Questions about the table below.
1) Which number is the second largest entry?
2) Which number is the bottom-right entry?
3) Which number is the entry directly above 54?
4) Which number is the entry just left of -55?
5) Which number is the third entry from the end, reading row by row?
6) Which number is the entry in the bottom-left corner?
array([[-96,  10,  -8,  26],
       [-97,  -3,  54, -55]])
1) 26
2) -55
3) -8
4) 54
5) -3
6) -97

Read these off the array that follows. Rows and columns are numbered from 0.
1) Report the entry just left of the smallest entry.
2) Report the bottom entry of the column that holds the largest entry.
3) Report the entry directly above 6808.
4) Report the entry at row 0, column 1.
5) Report the entry just left of 4585.
6) Report the entry in row 1 and column 0.
7) Report the entry just right of 7555.
8) Report the bottom-right entry.
[[6101 5677 8833 2073 7555 4540 5097 4339]
 [5968 6640 8821 2207 6808 4252 5237 4585]]
1) 8833
2) 8821
3) 7555
4) 5677
5) 5237
6) 5968
7) 4540
8) 4585

Questions about the matrix below.
1) Read off the entry just left of -70.
2) Read off the largest entry in the first row.
3) Read off the third entry on the diagonal from the top-right corner.
4) Read off the entry directly above the smallest entry.
5) Read off the entry in the top-left corner.
6) Read off the second entry on the main diagonal.
7) Read off the entry just right of -17.
8) Read off the 3rd entry from the end, reading row by row.
[[  7 -17 -24 -22  24  10  10 -18   5   3   3 -31  21 -26 -29  -8]
 [-19 -34 -28 -14 -25 -70  30 -20 -36   7  37 -18 -48  32 -99  10]
 [ 48 -22 -13 -43  -9 -57  -5  26 -41 -26 -14   7   7 -24 -37  32]
 [-21   9 -32  15   1  26   6 -19 -27 -35 -19  -7 -18  -6   5  14]
 [-58  -5  37 -16  28 -14  27 -19  -4  -2  24  21 -28  26 -30  15]]
1) -25
2) 24
3) -24
4) -29
5) 7
6) -34
7) -24
8) 26

M =
[[6 5 5 4]
 [4 4 5 5]
 [6 5 4 5]
 [5 5 5 4]
 [4 4 5 5]
 [5 5 5 4]
 [5 5 4 4]
 [5 6 5 8]
 [6 4 5 6]
 [4 6 5 7]
 [5 5 5 5]
 [5 5 5 1]
 [5 4 3 6]
 [5 6 4 3]
 [5 4 4 4]]
Counting starts at 0.
The entry at row 2, column 0: 6
The entry at row 1, column 2 -> 5
The entry directly above the smallest entry: 5
The entry in row 0 and column 2: 5
The entry just left of 1? 5
The bottom-left entry? 5
The entry in row 0 and column 0 is 6
The entry at row 1, column 0? 4
The entry just left of the largest entry: 5
The entry in row 1 and column 1: 4
The entry directly below the largest entry? 6
The entry in the bottom-right corner? 4
The top entry of the column that holds the largest entry -> 4
The entry at row 0, column 1 is 5
The entry directly above the largest entry? 4
The entry just left of 7 is 5

X =
[[-55 -18  26  48 -28 -29  53 -35 -16 -44  11  -5  51 -36 -42 -31]
 [ -9  23  43  32  33   7  45 -24   4  19  30  45  87  -9  12   1]]
Indices start at 0.
Read off the largest entry.
87
Read off the bottom-right entry.
1
The entry just right of the smallest entry is -18
The entry at row 0, column 2 -> 26
Read off the entry at row 0, column 0.
-55
The entry directly below -16 -> 4
The entry just left of -35 is 53
The entry directly below -35 -> -24
The entry at row 1, column 0 is -9
The entry in row 1 and column 1 is 23
Read off the entry directly above the largest entry.
51
Read off the entry directly above -24.
-35

4041  6325  2427  9544  3618  2909  7324  6425  7138  5275  6361  6452
The entry just left of 5275: 7138
The entry just right of 2427 is 9544
The smallest entry -> 2427

m =
[[-34 -14  17 -18  -9 -19   5 -30 -13  17 -10   3 -22   7  10 -68]
 [-39  -4  24 -12  -2 -31   2 -30 -13   7 -11  -1 -36  -1  12 -61]
 [-29 -12  25 -17 -11 -15   7 -29  -8   3 -10  11 -26  16   6 -74]
 [-38   2  22 -18   2 -26  -5 -23  -6  24 -14   1 -22  15   4 -62]
 [-34  -2  29  -8   7 -31  -3 -34  -3  16 -16   6 -30   8   5 -55]]
Give the last entry, reading row by row.
Answer: -55
The 4th entry in reading order is -18
Give the top-left entry.
Answer: -34
The fifth entry from the end, reading row by row: 6
The entry just left of the largest entry: -2
Give the top entry of the column that holds the smallest entry.
Answer: -68
Give the entry just left of 25.
Answer: -12
Give the 2nd largest entry.
Answer: 25
Give the 2nd entry on the diagonal from the top-right corner.
Answer: 12
Give the entry just left of -19.
Answer: -9
Give the first entry in the row that holds the smallest entry.
Answer: -29
The entry just left of -16 is 16
The 3rd entry in reading order: 17
The entry just left of 22: 2
Give the 3rd entry from the end, reading row by row.
Answer: 8
The entry just right of the largest entry -> -8
Give the first entry in the row that holds the largest entry.
Answer: -34
Give the last entry of the smallest entry's row.
Answer: -74
The fourth entry from the end, reading row by row -> -30
The second entry in reading order -> -14
The entry directly below -74 is -62
The entry directly above the smallest entry: -61

 1.2   1.1   1.7  -0.1  -1.0   0.0   1.5   2.4   0.6   1.1  -0.1   1.0
-0.1   1.0   0.9   1.2   0.3   1.1  -0.5   1.0   0.8   1.4   1.2   0.8
 0.8   1.3   2.2   1.1  -1.8   0.3   0.2   1.1   2.7  -0.3   1.1   2.3
-0.8   1.3   1.2   1.7  -0.3   1.5  -0.2   1.0   0.8   0.6   1.7   1.4
 0.2   1.9   0.0   0.5   1.6   1.7  -0.3   1.3   0.8   2.3   0.5   0.0
-0.2   1.3   0.5   1.2   0.8   2.0   1.9   0.7   0.4   0.7   1.2   0.4
 0.5   0.3   1.1   0.5  -0.1   0.4  -0.6   0.7   0.7   1.3   0.5   1.2
-0.6   1.6   0.8   1.4   0.3   1.7  -0.2   1.4   0.7   1.2   1.4   0.7
-0.5   0.7   1.6   2.1  -0.9   0.5   0.1   1.3   1.4  -0.3   2.1   2.3
 0.5   0.4   0.7   0.4   0.6   0.6  -0.6   0.7   0.5   1.7   0.4   1.0
-1.1   1.5   0.4   1.3   1.0   2.0  -0.2   1.4   0.7   1.3   1.3   0.5
-0.1   2.6  -0.1   1.3   1.8   1.6   0.6   1.7   0.3   2.2   1.3  -0.5
 0.0   2.2  -0.1   0.9   1.8   2.1   0.3   1.4   0.2   2.1   0.9  -0.1
-1.3   0.2   0.2   0.5   1.2   2.3   1.1   2.3   0.0   1.0   0.5   0.4
-0.5  -0.1   0.6   0.4   0.8   1.6   0.7   2.3   0.0   0.9   0.4   1.0
Rows and columns are numbered from 0.
Which number is the entry just left of the smallest entry? 1.1
The entry in row 2 and column 2 is 2.2
Which number is the entry in the bottom-left corner? -0.5
Which number is the entry in the top-left corner? 1.2
The entry at row 0, column 1 is 1.1
The entry in row 1 and column 0: -0.1
Which number is the top entry of the column that holds the smallest entry? -1.0
Which number is the entry in row 2 and column 0? 0.8
The entry directly above the largest entry is 0.8
Which number is the minimum? -1.8
The top entry of the column that holds the largest entry -> 0.6
Which number is the entry at row 0, column 2? 1.7
Which number is the largest entry? 2.7
Which number is the entry just left of the largest entry? 1.1
Which number is the bottom entry of the column that holds the smallest entry? 0.8
Which number is the entry in the top-right corner? 1.0
The bottom entry of the column that holds the largest entry is 0.0
The bottom-right entry: 1.0
Which number is the entry directly below the largest entry? 0.8
Which number is the entry just right of 2.7? -0.3
The entry directly above the smallest entry -> 0.3
The entry directly below -1.8: -0.3
